Here is a tiny trained network, its code and every weight. The questions are about switching its units off for an input and a target symbol, where a switched-off unit gives its printed mean instead of its output.

import numpy as np


def w(rows, s, z=0):
    codes = np.array(rows[::2]) - 128.0
    scale = np.full(codes.shape[1], s)
    scale[-1] = z or s
    return codes * scale


def f(y):
    return y / 2 * (1 + np.tanh(0.7978845608 * (y + 0.044715 * y**3)))


def softmax(a):
    e = np.exp(a - a.max(-1, keepdims=True))
    return e / e.sum(-1, keepdims=True)


def log_softmax(a):
    a = a - a.max(-1, keepdims=True)
    return a - np.log(np.exp(a).sum(-1, keepdims=True))


def net(x, mask):
    ids = ['δεζηθλμξπστφω'.index(c) for c in x.split()]
    T = len(ids)
    res = E[ids] + P[:T]
    q, k, v = (res @ M[0].T for M in (Q, K, V))
    z = softmax(np.where(np.tri(T) > 0, q @ k.T / 3**0.5, -1e9)) @ v
    res = res + np.where(mask[0], z, O[0][:, -1]) @ O[0][:, :-1]
    y = f(res @ A[0][:, :-1].T + A[0][:, -1])
    res = res + np.where(mask[1:17], y, B[0][:, -1]) @ B[0][:, :-1]
    return log_softmax(res[-1] @ U[:, :-1].T + U[:, -1])


Q, K, V, O, A, B = {}, {}, {}, {}, {}, {}
E = w([
[138,110,70,99],'δ',
[150,227,58,109],'ε',
[132,102,150,126],'ζ',
[85,147,103,89],'η',
[155,218,60,138],'θ',
[150,183,60,99],'λ',
[2,194,129,175],'μ',
[166,62,108,150],'ξ',
[159,138,138,249],'π',
[198,55,147,197],'σ',
[85,169,174,193],'τ',
[57,132,157,90],'φ',
[159,161,194,171],'ω',
],0.018)
P = w([
[142,72,5,207],'0',
[122,149,94,127],'1',
[124,140,105,132],'2',
[120,132,120,129],'3',
[123,127,131,132],'4',
[124,122,143,139],'5',
[123,116,145,136],'6',
[123,112,148,136],'7',
],0.014)
Q[0] = w([
[146,103,3,201],'H1',
[74,148,139,155],'H1',
[179,140,73,165],'H1',
],0.021)
K[0] = w([
[121,41,1,198],'H1',
[133,81,210,126],'H1',
[151,106,27,150],'H1',
],0.013)
V[0] = w([
[115,238,97,219],'H1',
[3,93,64,62],'H1',
[85,188,112,117],'H1',
],0.011)
O[0] = w([
[118,150,212,99,254],'H1',
[111,6,141,102,152],'H1',
[137,134,190,68,132],'H1',
],0.02,0.0085)
A[0] = w([
[77,173,58,63,187],'N1',
[160,194,170,177,141],'N2',
[185,131,111,52,61],'N3',
[94,150,188,104,16],'N4',
[11,99,126,99,219],'N5',
[26,126,142,139,64],'N6',
[248,140,100,81,173],'N7',
[95,171,204,204,184],'N8',
[153,142,42,44,41],'N9',
[231,171,78,31,100],'N10',
[142,106,155,75,3],'N11',
[198,100,169,88,165],'N12',
[111,103,148,84,87],'N13',
[181,78,123,193,98],'N14',
[102,173,88,126,94],'N15',
[123,149,193,135,103],'N16',
],0.012,0.004)
B[0] = w([
[171,161,194,127,150],'N1',
[152,142,181,72,231],'N2',
[91,1,121,209,134],'N3',
[105,83,56,181,215],'N4',
[169,144,185,152,228],'N5',
[145,127,136,156,182],'N6',
[74,142,169,225,135],'N7',
[117,75,100,72,254],'N8',
[171,24,34,105,132],'N9',
[129,57,78,165,138],'N10',
[138,176,97,182,185],'N11',
[83,180,130,154,194],'N12',
[156,169,108,108,195],'N13',
[169,168,70,83,152],'N14',
[137,45,158,157,166],'N15',
[111,140,8,158,212],'N16',
],0.0074,0.02)
U = w([
[147,213,183,38,205],'δ',
[134,125,78,126,66],'ε',
[174,85,145,79,144],'ζ',
[214,193,162,186,2],'η',
[123,140,153,126,168],'θ',
[179,94,254,92,171],'λ',
[66,154,110,105,158],'μ',
[54,152,165,211,84],'ξ',
[147,81,120,71,105],'π',
[159,122,118,114,121],'σ',
[40,126,92,44,150],'τ',
[115,149,135,98,84],'φ',
[167,226,233,155,116],'ω',
],0.0077,0.0032)

Each question gives the input, a string of symbols that net reads in full, and the target symbol t.
The units are the heads (3 rows each of Q, K, V and O) and the neurons (one row each of A and B). Each row of codes is followed by its name. A weight is (code - 128) times the scale printed after its matrix; where a second scale follows, it is the last column's (O, A, B and U).
mask holds one flag per unit, heads first, then neurons. A switched-off unit (its flag False) gives its mean, the last column of its rows in O or B, instead of its output. The means were averaged over made-up inputs and are rounded, as every weight is.
A unit's drop is (log p(t) with every unit on - log p(t) with that unit switched off) / (log p(t) with every unit on - log p(t) with every unit switched off).
The circuit of an input: a set's keep is (log p(t) with only the set's units on - log p(t) with every unit switched off) / (log p(t) with every unit on - log p(t) with every unit switched off). Starting from the 12 units with the biggest drops (on a tie, the unit counted first), units are removed one at a time, each time the one whose removal leaves the highest keep (on an exact tie, the one counted first), for as long as the keep stays at least 0.8.
circuit, biggest first: the units of the circuit, biggest drop first
top k neurons: the k neurons with the biggest drops, biggest first
input π φ σ φ σ μ ε ε, target δ: circuit, biggest first => H1, N8
input ε σ μ φ ε ω π φ, target δ: circuit, biggest first => H1, N2, N11
input θ σ λ, target τ: top 4 neurons => N5, N16, N4, N8
input φ ξ μ ε τ μ, target τ: circuit, biggest first => N8, H1, N16
input σ ζ φ σ η μ ω, target δ: circuit, biggest first => H1, N2, N8
input ξ λ σ π ε π, target ε: top 2 neurons => N5, N14
input ζ φ π σ ω δ ζ, target δ: circuit, biggest first => H1, N4, N11
input σ ξ φ μ, target λ: circuit, biggest first => H1, N5
input μ ε ε μ σ ξ ω μ, target δ: top 3 neurons => N2, N8, N1
input π π θ σ ε ζ ζ π, target δ: circuit, biggest first => N2, H1, N8
input τ ζ θ ξ π μ φ ω, target δ: circuit, biggest first => H1, N2, N8, N5
input ξ μ σ μ, target ω: top 4 neurons => N1, N4, N16, N2
input λ σ σ π μ, target ω: circuit, biggest first => H1, N1
input σ η ζ η λ μ μ ζ, target ξ: top 3 neurons => N12, N2, N8
input ω μ τ θ θ, target ω: top 3 neurons => N1, N7, N2
input η φ φ φ ζ τ φ, target λ: top 4 neurons => N16, N5, N4, N14
input τ ζ ζ σ φ μ δ φ, target λ: circuit, biggest first => H1, N16, N5
input μ λ φ π, target ξ: top 3 neurons => N12, N4, N11
input ω ζ φ λ σ ω ε φ, target δ: top 2 neurons => N2, N1
input μ λ τ, target τ: top 4 neurons => N8, N16, N4, N5
input η δ σ λ θ ω ζ, target δ: circuit, biggest first => H1, N2, N8
input μ ω τ φ σ, target ξ: top 4 neurons => N12, N11, N4, N16
